Here is a tiny trained network, its code and every weight. The questions are about switching its units off for an input and a target symbol, where a switched-off unit gives its printed mean instead of its output.

import numpy as np


def w(rows, s, z=0):
    codes = np.array(rows[::2]) - 128.0
    scale = np.full(codes.shape[1], s)
    scale[-1] = z or s
    return codes * scale


def f(y):
    return y / 2 * (1 + np.tanh(0.7978845608 * (y + 0.044715 * y**3)))


def softmax(a):
    e = np.exp(a - a.max(-1, keepdims=True))
    return e / e.sum(-1, keepdims=True)


def log_softmax(a):
    a = a - a.max(-1, keepdims=True)
    return a - np.log(np.exp(a).sum(-1, keepdims=True))


def net(x, mask):
    ids = ['ΔΛΠαβμξστφ'.index(c) for c in x.split()]
    T = len(ids)
    res = E[ids] + P[:T]
    u = 0
    for l in range(2):
        r = res
        for j in range(2):
            rows = slice(2 * j, 2 * j + 2)
            q, k, v = (r @ M[l][rows].T for M in (Q, K, V))
            z = softmax(np.where(np.tri(T) > 0, q @ k.T / 2**0.5, -1e9)) @ v
            o = O[l][rows]
            res = res + np.where(mask[u + j], z, o[:, -1]) @ o[:, :-1]
        u += 2
        y = f(res @ A[l][:, :-1].T + A[l][:, -1])
        res = res + np.where(mask[u : u + 12], y, B[l][:, -1]) @ B[l][:, :-1]
        u += 12
    return log_softmax(res[-1] @ U[:, :-1].T + U[:, -1])


Q, K, V, O, A, B = {}, {}, {}, {}, {}, {}
E = w([
[255,66,53],'Δ',
[201,171,137],'Λ',
[207,169,133],'Π',
[104,172,43],'α',
[226,227,228],'β',
[248,70,90],'μ',
[181,65,218],'ξ',
[25,51,174],'σ',
[13,93,58],'τ',
[109,159,133],'φ',
],0.0087)
P = w([
[252,28,110],'0',
[188,83,133],'1',
[155,93,145],'2',
[142,99,164],'3',
[121,104,181],'4',
[95,106,198],'5',
[73,101,210],'6',
[90,107,209],'7',
[124,102,173],'8',
],0.0029)
Q[0] = w([
[139,237,71],'0.h0',
[94,2,140],'0.h0',
[167,189,136],'0.h1',
[119,53,49],'0.h1',
],0.009)
K[0] = w([
[220,245,10],'0.h0',
[2,3,157],'0.h0',
[86,79,74],'0.h1',
[219,207,109],'0.h1',
],0.009)
V[0] = w([
[120,85,218],'0.h0',
[197,166,96],'0.h0',
[3,139,109],'0.h1',
[35,127,140],'0.h1',
],0.0068)
O[0] = w([
[103,126,254,212],'0.h0',
[213,183,89,121],'0.h0',
[65,240,98,4],'0.h1',
[69,204,163,52],'0.h1',
],0.006,0.002)
A[0] = w([
[131,183,77,129],'0.n0',
[128,213,159,253],'0.n1',
[189,255,129,39],'0.n2',
[97,198,155,236],'0.n3',
[72,89,109,189],'0.n4',
[183,135,166,249],'0.n5',
[114,73,204,225],'0.n6',
[92,80,145,153],'0.n7',
[118,96,171,167],'0.n8',
[122,160,74,83],'0.n9',
[89,64,185,136],'0.n10',
[92,98,124,120],'0.n11',
],0.0091,0.0023)
B[0] = w([
[41,253,75,122],'0.n0',
[172,209,185,172],'0.n1',
[57,173,221,164],'0.n2',
[218,178,156,158],'0.n3',
[94,17,75,164],'0.n4',
[195,137,185,229],'0.n5',
[101,32,177,253],'0.n6',
[92,59,160,173],'0.n7',
[109,52,171,184],'0.n8',
[31,186,62,110],'0.n9',
[64,80,170,210],'0.n10',
[66,45,80,139],'0.n11',
],0.0049,0.0043)
Q[1] = w([
[219,69,148],'1.h0',
[209,93,202],'1.h0',
[63,203,124],'1.h1',
[212,178,253],'1.h1',
],0.0054)
K[1] = w([
[75,134,254],'1.h0',
[93,109,229],'1.h0',
[235,151,137],'1.h1',
[135,176,183],'1.h1',
],0.0066)
V[1] = w([
[40,29,244],'1.h0',
[61,129,254],'1.h0',
[223,173,223],'1.h1',
[30,90,82],'1.h1',
],0.0079)
O[1] = w([
[23,89,164,251],'1.h0',
[37,85,235,192],'1.h0',
[171,162,254,160],'1.h1',
[57,80,30,115],'1.h1',
],0.006,0.016)
A[1] = w([
[162,222,212,146],'1.n0',
[123,78,79,175],'1.n1',
[95,93,182,181],'1.n2',
[247,196,154,239],'1.n3',
[89,116,144,196],'1.n4',
[41,70,204,145],'1.n5',
[183,98,215,109],'1.n6',
[132,67,79,169],'1.n7',
[156,134,191,151],'1.n8',
[208,184,155,73],'1.n9',
[114,254,172,253],'1.n10',
[56,93,176,208],'1.n11',
],0.0072,0.0049)
B[1] = w([
[33,60,66,186],'1.n0',
[46,188,157,148],'1.n1',
[121,205,107,203],'1.n2',
[171,35,3,181],'1.n3',
[164,196,94,171],'1.n4',
[205,182,133,251],'1.n5',
[112,45,204,183],'1.n6',
[59,184,154,149],'1.n7',
[63,52,141,169],'1.n8',
[166,97,101,156],'1.n9',
[50,188,2,174],'1.n10',
[178,243,143,223],'1.n11',
],0.0048,0.026)
U = w([
[225,139,118,30],'Δ',
[163,83,113,47],'Λ',
[165,83,113,53],'Π',
[177,179,52,197],'α',
[61,3,154,119],'β',
[185,83,140,84],'μ',
[189,125,205,113],'ξ',
[99,222,122,140],'σ',
[51,109,55,87],'τ',
[153,125,123,254],'φ',
],0.0055,0.0062)

Each question gives the input, a string of symbols that net reads in full, and the target symbol t.
The units are the heads (2 rows each of Q, K, V and O) and the neurons (one row each of A and B). Each row of codes is followed by its name. A weight is (code - 128) times the scale printed after its matrix; where a second scale follows, it is the last column's (O, A, B and U).
mask holds one flag per unit, layer by layer, with each layer's heads first. A switched-off unit (its flag False) gives its mean, the last column of its rows in O or B, instead of its output. The means were averaged over made-up inputs and are rounded, as every weight is.
A unit's drop is (log p(t) with every unit on - log p(t) with that unit switched off) / (log p(t) with every unit on - log p(t) with every unit switched off).
The circuit of an input: a set's keep is (log p(t) with only the set's units on - log p(t) with every unit switched off) / (log p(t) with every unit on - log p(t) with every unit switched off). Starting from the 12 units with the biggest drops (on a tie, the unit counted first), units are removed one at a time, each time the one whose removal leaves the highest keep (on an exact tie, the one counted first), for as long as the keep stays at least 0.8.
units of the circuit, in order: the units of the circuit, biggest drop first
k most important neurons of layer l: the k neurons of layer l with the biggest drops, biggest first
which heads matter: for each layer, one digit per head in row order, 1 if its drop is at least 0.15 and else 0, layers parted by /
drop when u is switched off: that unit's drop, to one decimal
input ξ τ σ σ Π, target σ: which heads matter : 11 / 10
input μ α φ, target α: units of the circuit, in order : (1.h0, 0.h0)
input τ α σ Π α, target α: units of the circuit, in order : (1.h0, 0.h0, 0.n6, 1.n6)
input α α Δ, target α: units of the circuit, in order : (1.h0, 0.h0)
input σ α α β β β Π, target β: which heads matter : 01 / 01
input μ α σ Λ σ β ξ, target σ: which heads matter : 10 / 11
input β Δ ξ ξ, target ξ: 2 most important neurons of layer 1 : (1.n5, 1.n11)
input Λ Π β Π Π, target β: which heads matter : 00 / 01
input ξ ξ Λ, target ξ: most important neuron of layer 0 : (0.n6)
input Π φ β Λ μ, target β: 2 most important neurons of layer 1 : (1.n5, 1.n11)
input β ξ μ Λ σ, target σ: 2 most important neurons of layer 1 : (1.n11, 1.n5)
input Π μ σ Λ α Π β, target β: 2 most important neurons of layer 0 : (0.n1, 0.n2)
input Π σ σ σ Π σ Δ Λ σ, target σ: drop when 1.n11 is switched off : 0.4
input β φ α φ ξ Λ β, target β: drop when 1.n8 is switched off : 0.3
input σ β Λ Λ, target β: drop when 1.n0 is switched off : 0.6
input Π α ξ σ α α α, target α: drop when 0.h0 is switched off : 0.4
input μ φ σ Λ α σ μ, target σ: most important neuron of layer 1 : (1.n11)
